Here is a tiny trained network, its code and every weight. The questions are about switching its units off for an input and a target symbol, where a switched-off unit gives its printed mean instead of its output.

import numpy as np


def w(rows, s, z=0):
    codes = np.array(rows[::2]) - 128.0
    scale = np.full(codes.shape[1], s)
    scale[-1] = z or s
    return codes * scale


def softmax(a):
    e = np.exp(a - a.max(-1, keepdims=True))
    return e / e.sum(-1, keepdims=True)


def log_softmax(a):
    a = a - a.max(-1, keepdims=True)
    return a - np.log(np.exp(a).sum(-1, keepdims=True))


def net(x, mask):
    ids = ['αβγδεζηθλξπστφψω'.index(c) for c in x.split()]
    T = len(ids)
    res = E[ids] + P[:T]
    u = 0
    for l in range(2):
        r = res
        for j in range(3):
            rows = slice(3 * j, 3 * j + 3)
            q, k, v = (r @ M[l][rows].T for M in (Q, K, V))
            z = softmax(np.where(np.tri(T) > 0, q @ k.T / 3**0.5, -1e9)) @ v
            o = O[l][rows]
            res = res + np.where(mask[u + j], z, o[:, -1]) @ o[:, :-1]
        u += 3
    return log_softmax(res[-1] @ U[:, :-1].T + U[:, -1])


Q, K, V, O = {}, {}, {}, {}
E = w([
[34,152,174,50,131,127,33,124,209,111],'α',
[123,138,138,214,188,128,130,54,51,118],'β',
[75,109,175,127,107,180,148,78,53,81],'γ',
[123,122,132,84,89,113,144,129,168,57],'δ',
[116,177,148,145,121,47,111,50,78,149],'ε',
[213,251,129,194,147,117,25,128,199,205],'ζ',
[190,162,79,104,153,52,246,193,207,170],'η',
[52,98,138,183,147,78,133,35,39,224],'θ',
[89,122,132,75,186,100,68,187,87,97],'λ',
[126,105,57,77,107,97,82,165,104,87],'ξ',
[87,129,60,57,114,169,122,117,160,103],'π',
[51,159,109,206,52,140,191,100,109,158],'σ',
[123,114,159,100,151,91,106,172,125,60],'τ',
[109,82,33,129,150,150,104,171,82,85],'φ',
[76,94,152,113,173,158,148,158,140,89],'ψ',
[180,194,138,161,182,152,207,121,198,196],'ω',
],0.014)
P = w([
[119,162,58,172,223,71,205,46,186,82],'0',
[145,81,136,92,110,141,168,124,98,165],'1',
[139,12,148,90,81,135,104,108,94,195],'2',
[114,59,154,112,140,134,120,70,181,128],'3',
[68,240,131,152,113,110,143,142,113,115],'4',
[62,255,169,183,39,85,129,208,33,186],'5',
[59,109,226,146,82,156,101,156,96,221],'6',
[61,80,197,183,75,104,49,108,202,109],'7',
[51,169,120,244,26,31,57,99,235,27],'8',
],0.0088)
Q[0] = w([
[96,109,134,123,53,150,78,218,177,62],'L0H1',
[145,21,99,91,215,90,104,64,198,29],'L0H1',
[157,53,177,100,128,244,105,186,122,189],'L0H1',
[31,102,118,175,167,23,102,83,116,128],'L0H2',
[168,120,100,125,77,59,92,188,196,82],'L0H2',
[165,139,153,192,130,121,101,2,75,145],'L0H2',
[31,64,122,52,133,78,88,216,79,15],'L0H3',
[212,146,68,57,131,148,23,212,185,162],'L0H3',
[195,96,123,111,144,156,222,245,207,140],'L0H3',
],0.0079)
K[0] = w([
[114,142,108,52,87,120,110,157,145,73],'L0H1',
[54,226,66,161,135,82,163,137,127,44],'L0H1',
[106,55,101,127,193,139,139,85,212,66],'L0H1',
[91,179,209,104,66,183,87,184,146,101],'L0H2',
[158,146,86,98,142,66,122,188,85,125],'L0H2',
[78,164,119,220,110,197,65,103,162,184],'L0H2',
[42,66,105,101,124,51,124,212,114,47],'L0H3',
[229,153,2,89,193,102,35,159,134,160],'L0H3',
[223,90,60,119,204,110,210,178,136,183],'L0H3',
],0.009)
V[0] = w([
[200,159,58,140,73,76,148,153,52,127],'L0H1',
[178,98,45,134,201,84,171,156,47,124],'L0H1',
[124,120,114,83,146,220,90,176,85,186],'L0H1',
[115,103,122,15,81,75,188,100,139,15],'L0H2',
[38,161,47,70,84,186,93,92,152,159],'L0H2',
[109,141,229,126,126,14,130,191,131,116],'L0H2',
[131,173,255,183,37,125,138,46,83,55],'L0H3',
[213,166,72,127,185,107,127,193,180,250],'L0H3',
[205,138,169,152,169,201,3,168,138,118],'L0H3',
],0.0071)
O[0] = w([
[128,176,136,110,104,172,97,80,120,138,3],'L0H1',
[102,131,175,121,134,162,110,81,121,156,5],'L0H1',
[89,151,161,145,98,114,170,139,114,131,63],'L0H1',
[183,162,146,103,143,193,137,106,150,137,133],'L0H2',
[142,148,151,95,91,86,177,88,67,95,252],'L0H2',
[158,143,155,122,116,138,54,144,122,153,242],'L0H2',
[154,119,3,134,150,154,115,140,93,172,174],'L0H3',
[145,125,186,179,119,113,144,142,195,123,103],'L0H3',
[211,119,151,134,136,148,147,140,130,111,134],'L0H3',
],0.012,0.0035)
Q[1] = w([
[107,196,112,140,95,140,143,189,73,200],'L1H1',
[172,123,159,111,155,154,177,153,128,202],'L1H1',
[155,60,133,64,127,118,124,108,111,137],'L1H1',
[163,87,111,56,103,172,104,142,179,37],'L1H2',
[114,58,216,88,113,169,177,177,118,162],'L1H2',
[154,46,106,124,195,67,81,2,153,98],'L1H2',
[151,33,111,92,187,103,110,27,164,80],'L1H3',
[93,135,69,70,79,188,129,142,72,85],'L1H3',
[123,76,171,65,102,218,170,201,133,83],'L1H3',
],0.0076)
K[1] = w([
[154,43,138,96,61,143,132,147,99,182],'L1H1',
[130,46,133,108,166,142,140,109,161,90],'L1H1',
[121,145,99,110,216,103,152,69,119,92],'L1H1',
[177,237,139,169,176,152,220,100,105,99],'L1H2',
[151,71,120,143,169,106,135,38,164,94],'L1H2',
[65,255,96,143,188,96,102,154,124,58],'L1H2',
[110,211,108,155,210,85,130,84,115,92],'L1H3',
[81,128,117,135,74,188,106,167,79,58],'L1H3',
[60,107,130,55,215,159,153,129,146,64],'L1H3',
],0.0086)
V[1] = w([
[152,106,46,160,97,140,147,72,159,163],'L1H1',
[41,131,142,88,134,68,172,83,100,177],'L1H1',
[146,106,91,67,178,134,78,133,107,153],'L1H1',
[86,77,133,78,107,166,202,160,178,152],'L1H2',
[117,95,120,94,125,159,86,127,41,65],'L1H2',
[144,121,152,172,255,169,198,121,72,133],'L1H2',
[147,185,167,87,127,95,68,203,180,141],'L1H3',
[94,78,181,183,238,133,90,153,97,110],'L1H3',
[87,106,81,75,128,216,184,143,202,106],'L1H3',
],0.0085)
O[1] = w([
[180,121,174,171,218,150,77,179,99,217,162],'L1H1',
[146,157,119,194,164,134,210,103,179,101,251],'L1H1',
[194,68,161,78,106,180,131,140,174,84,145],'L1H1',
[203,149,49,219,132,92,24,46,88,56,62],'L1H2',
[165,35,112,134,48,121,173,59,129,198,82],'L1H2',
[111,135,86,236,66,187,180,253,84,170,74],'L1H2',
[89,103,66,103,200,176,152,76,190,103,216],'L1H3',
[84,71,129,185,31,175,102,139,146,47,137],'L1H3',
[178,105,46,121,120,52,74,103,119,165,3],'L1H3',
],0.0079,0.0047)
U = w([
[138,144,242,88,122,160,125,2,54,111,207],'α',
[81,148,176,77,145,133,147,160,43,129,143],'β',
[178,115,165,131,73,56,104,166,145,171,74],'γ',
[176,68,84,77,139,41,170,161,137,57,128],'δ',
[160,156,137,143,166,169,66,84,90,91,33],'ε',
[130,162,87,182,129,177,109,178,58,104,90],'ζ',
[116,146,86,153,144,17,102,77,105,206,121],'η',
[126,94,65,186,54,91,76,135,137,98,108],'θ',
[47,127,201,201,37,16,62,91,144,159,233],'λ',
[56,110,104,130,89,189,167,86,121,98,72],'ξ',
[193,158,170,122,209,135,141,119,126,201,67],'π',
[231,200,132,174,158,190,228,169,237,113,138],'σ',
[187,98,73,82,182,171,95,99,52,170,148],'τ',
[141,104,90,97,86,218,75,130,150,128,206],'φ',
[184,143,186,62,154,181,187,139,133,141,3],'ψ',
[128,153,132,119,59,147,161,205,137,144,56],'ω',
],0.0077,0.0044)

Each question gives the input, a string of symbols that net reads in full, and the target symbol t.
The units are the heads (3 rows each of Q, K, V and O). Each row of codes is followed by its name. A weight is (code - 128) times the scale printed after its matrix; where a second scale follows, it is the last column's (O and U).
mask holds one flag per head, layer by layer. A switched-off head (its flag False) gives its mean, the last column of its rows in O, instead of its output. The means were averaged over made-up inputs and are rounded, as every weight is.
A unit's drop is (log p(t) with every unit on - log p(t) with that unit switched off) / (log p(t) with every unit on - log p(t) with every unit switched off).
The circuit of an input: a set's keep is (log p(t) with only the set's units on - log p(t) with every unit switched off) / (log p(t) with every unit on - log p(t) with every unit switched off). Starting from all 6 units, units are removed one at a time, each time the one whose removal leaves the highest keep (on an exact tie, the one counted first), for as long as the keep stays at least 0.8.
units of the circuit, in order: the units of the circuit, biggest drop first
unit that matters most: the unit with the biggest drop
which heads matter: for each layer, one digit per head in row order, 1 if its drop is at least 0.15 and else 0, layers parted by /
input α α ζ α ξ γ α η α, target γ: units of the circuit, in order : (L0H3 L1H3 L1H2)
input ζ γ θ α, target β: which heads matter : 001 / 010
input α α ω ζ η ψ, target ζ: unit that matters most : L1H2
input η ξ α θ θ σ, target η: which heads matter : 001 / 000
input δ ε τ α, target τ: units of the circuit, in order : (L1H3 L0H2 L0H1 L1H1)
input ξ ζ ξ α α, target β: units of the circuit, in order : (L0H3 L1H2)
input β ω α ψ, target ω: which heads matter : 000 / 011
input ε φ β θ α ω α π ω, target λ: units of the circuit, in order : (L1H2 L1H1 L0H3)
input θ σ α τ, target σ: units of the circuit, in order : (L1H1 L0H3)
input ψ α π, target θ: which heads matter : 000 / 011
input α α δ ζ ψ ω γ ζ α, target ζ: which heads matter : 001 / 010
input γ ω ε ω, target λ: units of the circuit, in order : (L0H3 L1H1)
input α α α ε, target α: units of the circuit, in order : (L0H2 L1H2)
input α ζ β, target ξ: units of the circuit, in order : (L0H2 L0H3 L1H3)
input η β γ α η α, target γ: units of the circuit, in order : (L0H3 L1H3 L1H1 L1H2)
input τ η λ τ, target φ: unit that matters most : L0H2
input β α α ξ η γ σ ε, target η: which heads matter : 111 / 001
input ε α η ζ ζ ε γ α η, target λ: which heads matter : 001 / 100
input ζ θ θ θ, target ξ: units of the circuit, in order : (L1H3 L0H3)
input α θ η ξ ε σ ε, target η: which heads matter : 001 / 000
input δ δ π α ψ δ η η π, target τ: which heads matter : 010 / 001
input ω θ α τ, target ζ: unit that matters most : L1H2
input π θ α α α τ ζ θ τ, target φ: which heads matter : 011 / 000
input α τ ξ δ π β α ξ α, target ω: units of the circuit, in order : (L1H2 L0H3 L1H3)
